Here is a tiny trained network, its code and every weight. The questions are about switching its units off for an input and a class, where a switched-off unit gives its printed mean instead of its output.

import numpy as np


def w(rows, s, z=0):
    codes = np.array(rows[::2]) - 128.0
    scale = np.full(codes.shape[1], s)
    scale[-1] = z or s
    return codes * scale


def f(y):
    return np.maximum(y, 0)


def log_softmax(a):
    a = a - a.max(-1, keepdims=True)
    return a - np.log(np.exp(a).sum(-1, keepdims=True))


def net(x, mask):
    res = np.array(x, float).reshape(1, 8) / 4 @ E
    y = f(res @ A[0][:, :-1].T + A[0][:, -1])
    res = res + np.where(mask, y, B[0][:, -1]) @ B[0][:, :-1]
    return log_softmax(res[-1] @ U[:, :-1].T + U[:, -1])


A, B = {}, {}
E = w([
[73,148,98,187,64,192,131,121,146,53,70,128],'x0',
[183,146,84,219,85,114,140,130,134,128,216,96],'x1',
[103,62,190,79,67,89,129,149,191,42,193,129],'x2',
[128,128,129,124,129,127,131,128,131,129,127,127],'x3',
[131,49,100,155,139,61,103,120,188,142,73,60],'x4',
[130,127,130,130,128,130,126,129,122,127,127,130],'x5',
[167,96,165,127,140,152,121,2,127,98,140,126],'x6',
[214,150,141,64,73,185,128,152,135,121,92,44],'x7',
],0.0058)
A[0] = w([
[112,135,113,124,128,125,130,224,129,152,120,132,32],'N0',
[122,97,161,100,100,105,124,150,158,73,169,136,20],'N1',
[107,146,110,129,123,130,138,251,131,154,119,137,28],'N2',
[125,97,107,149,142,79,123,109,167,145,84,74,147],'N3',
[213,141,140,69,89,169,137,166,127,115,91,55,18],'N4',
[154,122,137,120,127,160,133,15,123,112,137,133,44],'N5',
[106,134,113,132,132,121,130,232,131,152,131,131,36],'N6',
[30,110,126,186,170,67,137,96,121,133,159,209,7],'N7',
[151,111,143,122,143,134,124,53,127,125,137,130,28],'N8',
[115,219,151,78,125,203,142,135,86,117,206,208,43],'N9',
[120,91,161,94,99,104,122,151,158,68,175,132,38],'N10',
[73,140,113,191,86,177,119,130,129,51,75,123,55],'N11',
[181,133,132,91,101,148,131,145,124,121,105,84,53],'N12',
[58,110,154,17,167,136,119,123,130,128,37,172,65],'N13',
[191,110,153,63,192,62,124,148,103,209,200,127,32],'N14',
[111,115,155,103,111,116,129,145,145,90,163,142,58],'N15',
[154,172,113,162,159,152,130,113,106,187,85,142,50],'N16',
[158,109,140,121,133,152,129,20,134,124,134,129,18],'N17',
[117,94,114,132,137,84,129,124,158,137,88,84,113],'N18',
[161,164,108,165,162,154,121,111,99,193,77,138,6],'N19',
[173,139,94,216,95,123,124,143,138,124,232,106,33],'N20',
],0.011,0.0013)
B[0] = w([
[108,154,154,122,123,68,100,96,118,72,142,126,190],'N0',
[66,149,75,86,147,136,160,134,106,170,139,91,197],'N1',
[98,158,154,114,130,46,92,83,121,61,154,124,209],'N2',
[162,52,115,131,129,66,111,171,158,155,98,111,204],'N3',
[147,128,140,146,175,180,41,135,108,167,210,198,227],'N4',
[102,160,156,126,118,42,99,115,127,61,138,126,182],'N5',
[115,146,155,122,121,59,101,81,121,71,143,120,195],'N6',
[173,136,144,118,163,205,13,148,107,168,219,183,228],'N7',
[96,154,135,117,121,76,99,118,120,84,140,127,166],'N8',
[179,3,100,159,132,47,95,170,187,169,65,91,254],'N9',
[62,154,70,83,150,133,164,137,97,178,132,89,206],'N10',
[81,111,144,109,93,213,147,125,159,77,39,202,204],'N11',
[136,125,133,145,156,156,80,129,120,149,180,177,186],'N12',
[243,193,160,199,104,146,239,96,107,140,149,82,242],'N13',
[72,121,131,144,71,238,148,124,163,56,23,194,252],'N14',
[78,129,87,95,143,132,144,135,120,151,134,99,178],'N15',
[61,134,84,73,138,138,172,140,116,161,153,84,195],'N16',
[97,167,148,121,122,42,102,124,117,71,144,127,179],'N17',
[168,65,112,149,128,81,117,153,147,152,103,111,192],'N18',
[51,135,82,62,130,141,177,146,116,159,166,84,198],'N19',
[235,184,181,163,128,148,234,95,103,149,114,88,223],'N20',
],0.015,0.0079)
U = w([
[84,187,183,111,116,2,80,79,106,16,160,118,32],'0',
[40,148,40,48,159,153,186,155,87,198,152,64,63],'1',
[170,125,155,147,191,201,36,150,98,178,218,217,69],'2',
[239,192,184,198,104,152,235,96,95,150,119,77,158],'3',
[75,105,139,126,58,218,145,132,186,60,16,211,209],'4',
[180,4,100,157,135,48,102,181,201,174,74,86,255],'5',
],0.0067,0.00064)

Each question gives the input, the list of numbers given to net, and the class t.
The units are the neurons (one row each of A and B). Each row of codes is followed by its name. A weight is (code - 128) times the scale printed after its matrix; where a second scale follows, it is the last column's (A, B and U).
mask holds one flag per neuron, in row order. A switched-off neuron (its flag False) gives its mean, the last column of its row in B, instead of its output. The means were averaged over made-up inputs and are rounded, as every weight is.
A unit's drop is (log p(t) with every unit on - log p(t) with that unit switched off) / (log p(t) with every unit on - log p(t) with every unit switched off).
The circuit of an input: a set's keep is (log p(t) with only the set's units on - log p(t) with every unit switched off) / (log p(t) with every unit on - log p(t) with every unit switched off). Starting from the 12 units with the biggest drops (on a tie, the unit counted first), units are removed one at a time, each time the one whose removal leaves the highest keep (on an exact tie, the one counted first), for as long as the keep stays at least 0.8.
units of the circuit, in order: the units of the circuit, biggest drop first
unit that matters most: the unit with the biggest drop
top k neurons: the k neurons with the biggest drops, biggest first
drop of u: that unit's drop, to one decimal
input [-5,4,7,0,-7,-1,-2,0], class 1: units of the circuit, in order => (N10)
input [8,4,-5,2,0,-4,1,5], class 4: top 2 neurons => (N11; N7)
input [3,-4,4,-3,1,8,-1,4], class 1: top 3 neurons => (N7; N20; N14)
input [-8,-5,-7,1,-6,-2,2,6], class 4: top 3 neurons => (N14; N10; N1)
input [8,6,-4,6,-3,-8,1,2], class 4: top 2 neurons => (N11; N13)
input [3,-6,6,7,-5,-8,0,6], class 1: top 2 neurons => (N10; N1)
input [5,1,1,-1,-1,-5,6,6], class 0: top 4 neurons => (N5; N7; N17; N14)
input [-4,1,-6,4,-6,-7,-7,-6], class 0: top 3 neurons => (N2; N6; N0)
input [5,-6,-3,-2,3,-6,-1,-1], class 3: top 2 neurons => (N13; N14)
input [-5,6,-8,-3,1,0,5,-3], class 1: top 2 neurons => (N19; N16)
input [-7,6,8,-5,6,7,2,4], class 1: top 2 neurons => (N10; N1)
input [6,-2,6,7,4,4,5,8], class 2: top 3 neurons => (N4; N12; N14)
input [-2,6,-4,-5,-2,0,8,-5], class 0: top 3 neurons => (N5; N17; N13)
input [-2,8,-3,-4,6,3,2,0], class 3: unit that matters most => N20
input [-6,-8,-6,1,-8,-4,0,-5], class 3: drop of N1 => 0.1
input [2,-1,0,5,-1,-6,-7,7], class 0: drop of N7 => 0.9
input [2,-4,-8,-8,-3,-6,-8,0], class 0: drop of N0 => 0.6
